Each row has a class, written after it.
[ 362 -246   70  133  -67  -28 -183  255 -367  259   74  344 -188 -147
   43  -75  129 -334 -145   99  236 -606  -25  120   74 -177  -16  -54
 -103  -20 -434 -118   87 -415  384  140] -> J605
[ 479 -297   13 -225    0  -61  -49 -284 -444 -745  187  258  237  -81
 -116 -198  336 -341   40  -62   12  -11 -359  710 -428 -391 -193 -199
   43 -112 -126   66  -53  126  -58 -219] -> J830
[ 333 -290  292  -53  -14  -55    6  226 -501   16  -28  339 -121  -95
  -85 -190   91 -406  -67  180   40 -621   -2  258  238 -135  -81 -235
 -150 -207 -476   37   24 -394  229  177] -> J793
[ 177 -294   89   78  -13 -106  181  347 -355   20   22  343 -336   37
  148    5   16 -170 -199  127  230 -553  -37  233  -51  -82   18 -382
 -126 -196 -424  -41   74 -434  190  158] -> J668
[ 358 -311  191 -129   16   65   60  -92 -118 -816   88  134   70  105
 -209  -14   53 -402  125 -250   42  163 -172  557  -51 -230 -145 -191
   73 -231  112  164 -156  111  -71   10] -> J246
[ 285 -159  203    0  205  114  202   41  -36 -622  179  -23 -101  188
 -161   68   13 -558   48 -398  -20   37 -137  508  -92   22 -217 -141
  127 -308  120   77   85  102   11  112] -> J833
[  86 -237  105   -5 -106 -104  -18  259 -279   68  -36  301 -205   46
    0 -112  -75 -170 -257   89  185 -456   90  195  157 -344   88 -270
 -128  -37 -384 -180   16 -305  284   89] -> J246
[ 339 -405  143  -15   60 -181  187  471 -202  -33 -140  563  -82  -61
  -49 -189  262  -88 -139   78  154 -659   48  478  -30 -290   72 -247
  -32    7 -399 -179  167 -508  145   65] -> J833
[ 389 -179  100  -44 -176    5  -65 -138 -227 -416  241  100  -13  -30
  -41 -210  268 -399  -87 -260   27  -12 -268  154 -244 -336 -251   40
   92 -120 -204   59 -219  125   18 -155] -> J77
[ 191  -70  -93  183   -9  -39   17    1 -134 -179  297   45 -121  164
  -19   82   26 -507  -84   -2  240    2 -149  157 -165 -410 -276 -173
 -144 -198 -276  -73  -32   83  149    5] -> J793
[ 244 -257    5   -9   -1  -10   57  -27 -217 -456  200 -162 -101   12
   30   17  -68 -285  -87 -210  138   35 -176  381  -90 -317 -128 -211
    3  -52 -235  -29 -194  123  224 -284] -> J77
[ 166 -215   15   31 -163  -57   46  -44 -219  -59  393 -136  -41   45
 -218  283   10 -162  223 -135  148  108  -27   22 -202  -88 -281  -61
  -24 -250 -220  -49   79  212   97   44] -> J77
[ 341 -209  104  -87 -163  -21 -272  162 -537 -244  -15  518  -31 -135
   -3 -240  147 -168 -175  142  169 -553 -137  155  -37 -326  -20 -167
 -117 -132 -328 -202   65 -394  294  173] -> J48
[ 297 -131  102   50  -46   10 -160  140 -536   55   22  343 -119   36
  -61 -147  -81 -525 -102  112  133 -505  -18  137  390 -147   -4 -118
 -163   -3 -493 -130   75 -535  553  231] -> J830
[ 241 -384  -56  228  -58 -147  -96  365 -411  232  105  356 -450  -42
   17   14  192 -119  -59  158  139 -547  -10   52 -280 -202   24 -155
    8  -51 -475 -222  209 -435  242  222] -> J793
[ 345 -126  245 -162   52  -83  -20  -89 -306 -394  211  246  236  -37
 -190  -51  238 -474  180 -143  134  126 -262  729  -80  -87 -227  -70
   76 -185 -205  231 -100   26 -106  -57] -> J896
[ 261 -427  132   12   32  -91   13  278 -375 -143  -44  406 -352  123
 -200 -183    2 -112 -116  -59 -177 -431  183  358    6 -273  146 -320
   30  -50 -261  -60  196 -356  181  132] -> J605
[  69 -386   59   92    2 -162 -118  297 -409  298   32  413 -411   72
  -82  -73  122  -60  -88  -62  104 -552  122  204  -79 -255  107 -250
  -30  -45 -300 -252  312 -434  307  212] -> J170
[ -71 -352   -3    2 -305  -27  245 -117 -219 -455  263  206 -226  262
 -156  232  153  -89  -55 -151  259  140  -55  149 -399 -219 -164 -377
  128 -258  -52    4   30  107  -81  162] -> J397
[ 168 -238  115 -110  -47  -26  202  -75 -326 -456  283   -8  -46  -13
 -103  327   80 -325  -50 -126  -15   23  -98  219  -87    1 -266 -261
  -29 -157   70   30   56   89  169   63] -> J397
[ 211 -376  148  -17 -118  144   -2 -248 -122 -597  215  136  -15   14
 -277  -41  -29  -43  138  -58  227   59  -88  342 -255 -110 -107 -204
  227 -236  142  344 -129  196 -262   92] -> J896
[ 250 -241  104  131   22  -89 -193  370 -432  199   16  333 -257    8
 -152 -256  151 -206  -42   88    6 -481   75  120  143 -301  -41 -187
  -57  -46 -417 -230   41 -475  284  150] -> J793
[ 253 -246   37   31  -73  -73  -65  251 -557  107   50  415 -247   21
 -153 -230  -37  -51  -77   78  -61 -532  199  248   83 -150   91 -287
   17   82 -424 -196  144 -460  406   95] -> J605
[ 181 -286  133 -129  -88 -219  -66  208 -329   47   16  444 -201  190
 -123 -272   -5  -83  -38  -15   60 -388   83  399  112 -291  136 -198
  -57  -79 -389 -136   76 -380  106  160] -> J605
[ 383 -322  127 -162   -6   80 -243 -282 -222 -466  229  179  -62  185
 -185 -158  -10 -269 -105 -246  -15 -148 -135  541  -94 -289   18 -136
   85  -98  150   48   43   88   46 -168] -> J605
[ 198 -207   62  173  -23 -165  -13  309 -520  142   17  355 -295  -44
   -7   -8  126   -1  -53  243  171 -527   53  121  -81  -93  -43 -358
 -155  -97 -560 -189  142 -541  290  230] -> J830
[ 463 -222  -22  -21  -83  121  -40 -293 -372 -546  222  217   37   12
  -94  -40   54 -419   22  -21   38  -27 -212  406 -196 -203 -196 -249
   53 -331   40  252 -124  181   64 -124] -> J397
[ 233 -301  215 -113 -171  -59 -231 -202 -141 -405  255   15   54   52
 -301  192   74 -195  171 -139  176  265  -96  183  -65 -345 -227  100
   58 -178  -99   88   33  138   94   25] -> J833
[ 340 -324   -7    6   14   60   74  -48 -419 -770  262   87  -10  -31
 -142   67   90 -428  158  -47  103  107 -294  377 -225 -225 -270 -210
    7 -102 -220   85  -47   -2  168   22] -> J48
[ 213 -443    2   99 -128    1   33  282 -512  278   89  294 -255 -141
  -84 -135  109 -131  -71  135  242 -675   72   23 -101 -202  -23 -162
   20   15 -626 -158  216 -411  343   58] -> J662
[  82 -417   20   18  -39 -161  186  245 -169  189   -2  119 -477  119
   85 -205  -74  -25 -141 -108  232 -504  110  346 -143 -160  205 -329
  124   43 -307  -11   83 -284  219   76] -> J830
[ 229  -80   -8   12   83  -18  306    1 -197 -591  231  119 -165  197
   16   38    7 -236  -19 -358   91   16 -125  519 -275  -58 -145 -330
  131 -140   11  -24    6   44   55  -18] -> J896
[ 248 -375  -36    6 -132 -185   17  345 -294 -171  -51  574 -194  -17
  -14  -71  137  131 -101   85  237 -437   47  281 -192 -287   85 -294
   68    9 -294 -208  109 -502  255  103] -> J833
[ 119 -194  163  165  119 -115 -222  293 -461  283   13  391 -386  104
 -108 -162   28 -323  -26   67    7 -482   35  149  197 -290   28 -148
 -207 -166 -403 -122  130 -490  338  269] -> J170
[ 372 -283   20   -7 -185 -191 -170  209 -465  109  116  463 -235  -45
  -70 -240  158   -4  -55   19  -22 -481   11   54 -189 -319   37  -41
   22  -90 -484 -217  132 -313  162   71] -> J77
[ 102 -302  -93  150 -161 -174  -22  374 -297  346   87  306 -335   14
  148   40  118  -51 -251   76  356 -440   28   65 -189 -217   -4 -349
  -23 -136 -426 -197  124 -364  241   93] -> J668
[ 254 -202  149   95   19  -27 -139  172 -403  128   36  460 -248  -19
    8 -197   39 -120   44   57  244 -608   14  172  110 -225   78 -151
  -59 -115 -201 -125   92 -436  251  275] -> J668
[ 382 -123    4   51  -79  135 -107 -279  -96 -593  360 -108 -130  -38
  109  158 -111 -382  -94 -109  119    0 -239  203 -179  -78 -260  -75
  -51 -161  222  164 -230  230  255  -59] -> J397
[ 179 -324  263   73  -35   19 -105  282 -523   12 -104  372 -140 -146
  -70  -44  147 -422 -111   45  226 -543  -18  110  237 -258  -38 -126
 -123  -96 -591 -119   90 -522  304  160] -> J662
[ 294 -198  -68   -3 -176  200  -94 -256 -430 -511  214   61 -106    0
    2   66   45 -451 -128 -377   50  -37 -165  301 -267 -156  -71 -147
  271  -75  120   -6  -38  180  340 -173] -> J397
[ 316 -363   55  -20   -8 -154  -81  360 -280  -81   -8  408 -315  151
  -68 -342  109  -53 -262 -116  -15 -431   20  242  -84 -247   82 -244
  114   19 -239 -124   73 -498   70   12] -> J313
[ 151 -335  152   15  -68  -99 -205  206 -340  310  -31  314 -364   82
  -32 -133  -15 -166 -216  -37   54 -550  128  232  150 -174  165 -213
   27  -11 -240 -182  142 -416  351   63] -> J662
[ 156 -256   48   99 -106 -224  -41  389 -316  402   30  443 -223  105
 -117 -200   65 -137  -93  248  194 -466   83  104  158 -270  -28 -227
  -92 -201 -630 -143   73 -479  136  193] -> J833
[ 255 -340  125  -62  -64 -160   -9  387 -375   36   51  394 -234   60
 -164 -206   40 -194  -88   25 -103 -418   93  252  126 -147   17 -156
  -41  -33 -442  -67   71 -458  195  136] -> J397
[ 311 -343   92   29  -15  -77  -87  378 -372   36  -14  480 -175   67
 -136 -313  169 -167 -192   63   65 -562  -16  245   29 -266   73 -218
    1   23 -422 -221  172 -510  154   97] -> J48
[ 213 -205   69   10  184  104  103  -43 -325 -639  266  -19 -135  100
 -115  -95   -4 -427   52 -229   57   76 -278  391  -67 -179 -263 -230
  -15  -78 -114  181 -207  -72  146 -167] -> J170
[ 307 -207    3   40  -86   -2 -228 -239 -441 -718  217  128  -53   35
   10   55   89 -406   77  -76   44   99 -338  113  -62 -329 -271 -109
 -154 -105  -45   43 -229 -100  266   36] -> J668
[ 119 -182  -62  -20   21  144  147 -237 -368 -764  321  -70 -236  255
  -74   57 -149 -373   67 -484   -4   66 -140  386 -245 -113 -128 -262
  153  -18  159  -53   -9  131  275  -62] -> J313
[  87 -414  -13  119   -4 -276 -131  359 -246  259   76  421 -484  180
  -60 -132  215  114  -70   14  170 -412    7  301 -394 -324  161 -284
   52  -27 -282 -202  281 -396   89  159] -> J48
[ 271 -303   47   46   25 -236  -44  267 -273  261  -24  416 -301  103
 -104 -360  206  -90  -59  -42  -25 -460  113  299 -259 -401   58 -206
   58 -144 -299  -92  214 -274   73   61] -> J662
[ 319 -245  203   36   -6  -68  -38  184 -323  128  -82  401 -256  115
 -107 -159 -191 -198  -63   21  -17 -572  251  382  206 -109  231 -213
   18   51 -186   10  142 -403  404  119] -> J313
[ 275 -311  187  -53    9   -4  -43  316 -350   48  -44  364 -110  -36
 -105 -400   66 -238 -125   -5  165 -588  -26  324  139 -258  114 -120
   27  -34 -415  -79    1 -405  200   32] -> J77
[ 138 -263 -150   90 -129  151  -95  -60 -313 -384  215  102   42  -23
  -91  298   31 -429   10   -2  245  -54 -227   22 -188 -297 -251 -158
 -230 -244    6    6  -52   56  341   17] -> J170
[ 126 -256   85  208   89 -110  -26  284 -428  324   48  216 -347  187
 -175 -206  -75 -106  -99   65  103 -493  231  159  185  -79    9 -421
   11  -30 -375 -177  223 -488  254  207] -> J313
[ 381 -188  -20   -3 -181 -116 -136  162 -371  -42   69  366 -296   41
    4 -158  -55  -58 -220   39 -166 -456   73   87 -129 -192    4 -195
   40 -274 -269 -160  105 -188  203   56] -> J833
[ 230 -372  -77   40 -177  103 -240 -190 -339 -416  233   56  -80   22
 -249   62  -34 -207  116  -56  229  110  -63  156 -274 -337 -157 -243
  177 -234    6  138  -16  141  128   -9] -> J793
[ 162 -203   21 -128 -281   -3  156 -222 -294 -518  296   -7 -116   59
  102  261   31 -529  -29 -374  189   90 -248  241 -310   84 -222 -123
  127 -290  -66  179  -61  190   80   68] -> J397
[  78 -498  193 -188 -189   97  163 -284 -344 -639  190   35 -240  153
 -141  -20   43 -142  168 -492  217  -75 -128  385 -340 -248  -19 -171
  243 -130  -29  203  -29  146  -23  -83] -> J313
[ 139 -101   25   33  -49  152  -67 -151 -428 -404  292   75  -46   93
 -127 -149  131 -276   66 -377  293  -42 -241  216 -179 -348 -237 -107
  110 -287 -261 -118  -42  125  -72  -60] -> J896
[ 342 -117   23  -14   60  -54  -80 -180 -383 -504  244  152  -44   -7
   67   16  127 -488  -50   -9   52   28 -421  583 -266 -172 -170 -141
   41 -144 -212  138 -199   13   98 -264] -> J833
[ 165 -348 -177   50  -82   75  181  -68 -250 -384  277  179  -91  166
  -95   29   64 -235   19  -60  356 -142 -213  252 -278 -211 -187 -345
   96 -315  -82  -67   40   36  -21   43] -> J833
[ 498 -358   -2  -72 -145  305  -73 -121 -327 -899  191   65  160 -131
 -177  104   -4 -388  -47  -83  110   -6 -259  221 -148 -108 -236  -60
  175 -180  -24   75  -75   71  200 -118] -> J833
[ 156 -213  -58  285   44 -118   45  425 -118  349  187  268 -540  116
   -4 -151  -47  203  -15   79  252 -520  134   26 -159 -174    9 -226
  -32 -114 -296 -134  103 -360  157  237] -> J896
[ 166 -340   60   43  -82 -165   64  231 -522  110  -61  527 -238  110
  -30 -154  160 -433 -121  207  100 -461  -91  240   -1 -318   40 -257
  -94 -298 -607  -99  107 -400   60  240] -> J662
[ 183 -266   98  -63 -102  -44  124  -65 -251 -298  259  154   -8  145
 -236   49   64 -358  117  -22   11  -88  -71  312 -104 -174 -209 -200
  -74 -225 -203    6    2   74  -69   74] -> J793
[ 264 -286  108  -41 -102   32   29  320 -411  106  -17  617  -99    4
  -41 -281   12 -321 -103  184  193 -655  -25  310  153 -203  130 -191
  -47 -190 -427  -39    7 -435  116  178] -> J668
[ 263 -125   13   51   46  -85  198   11 -506 -257  257  113    8 -103
  -96  139  184 -422  164  -29  167  127 -198  334 -186 -141 -268 -160
  110 -131 -362  131   22   -1  166   36] -> J896
[ 141 -365  215   -4  142 -146   83  234 -392  309  -16  425 -195  136
 -257 -360   57 -113   46   59  119 -580  180  559  249 -224  110 -386
    5  -54 -306  -26  199 -398  170  189] -> J896
[ 400 -200 -173   30  -42  132  101  -53 -401 -701  346  133 -135   -2
    8   -1   43 -451  -19 -198   29  -51 -291  273 -399 -127 -223 -194
  132  -76  -77  -24   12   47  245  -37] -> J48
[ 395 -299  118 -200  -56   28  -33 -238 -255 -360  130   97   30   42
 -107 -234  118 -284   56 -320  -19 -227 -163  539 -154 -232  -23 -121
   86  -23   39  152 -126   83   81 -296] -> J830
[ 261 -138   84  111 -130   -5 -125  341 -490  291  146  259 -286  -49
  -15 -106  215 -111 -167   84   39 -621  -39  -60  -45    6 -110 -111
  -98 -114 -545 -329   80 -459  271  131] -> J830
[ 359 -263   41   11  -76   66   51  332 -403 -128   37  443 -255   68
  -84 -210  -85 -190  -81  145  -51 -653   61  155  140 -134   74 -181
  -52  -50 -286 -238   31 -443  353  198] -> J793
[ 216 -307   71   29  -18 -225  -98  384 -306  148   23  533 -215   41
  -31  -57  248 -163 -121  110  120 -457  -33  378  -63 -227   38 -314
 -103  -89 -259 -243  173 -442  200  218] -> J48
[ 285 -318  -61 -148 -120   60  170 -205 -333 -476  162  210   62   75
  -31 -173    5 -444  -37  -88  247 -240 -299  351 -149 -272  -41 -101
  129  -86 -169  129  -61    8   96 -124] -> J833
[  64 -376  141  -75 -217 -181  -61 -228 -266 -322  100  163  -91  195
 -174   78  113 -255  118  -90  226  261 -105  441 -145 -258  -63 -293
  138 -219 -127  170  -91   61  -65  116] -> J246
[ 137 -369  124   -5   -7 -114   57  243 -400   92  -31  504 -215   65
  -91 -276   57 -241   -4   42  270 -551   41  419   97 -249  165 -239
    9  -31 -455  -49  118 -471  126  265] -> J605
[ 307 -220   75  196  -30  -28 -133  345 -279  328   71  420 -227   12
  -61  -75  139 -234 -183  141  132 -542    8   26   59  -61  -41 -128
  -81 -133 -345 -161  119 -468  191  190] -> J170
[ 277 -289   86  -24   43    3  -50 -268 -397 -640  211  137 -131  122
 -162    5   48 -376  215 -172   64   73 -167  494 -172 -188 -148 -289
  131 -181   98  126  -20   32  109   95] -> J793
[ 281 -287   38  123 -186   13   33  318 -314  194   60  319 -306   60
   41  -67   22  -54 -286  109  225 -714   38  -99   50 -163   32 -217
 -118 -151 -416 -312  112 -391  346  129] -> J77
[ 308 -238  128 -119  135   83  -91 -242 -506 -577  224  191   63   45
  -41 -197   29 -673  199 -146  184  -94 -445  667    9 -278  -68  -17
    1 -188 -265  123 -119  -14  -28  -40] -> J668
[ 161 -533  167  -60 -221   42  -54  174 -488   86  -21  336 -266  -69
  -61   17   50 -183 -133  133  215 -685   43   68  120 -205   55 -192
  -92 -154 -366 -162  173 -377  417  216] -> J662
[ 270 -232  209   41    2   -3 -122  194 -440  -30 -147  445 -220  -77
 -103 -235  -83 -246  -15   58    9 -605  160  297  170 -292  145 -146
    1  -95 -272  -11  112 -370  464  197] -> J833
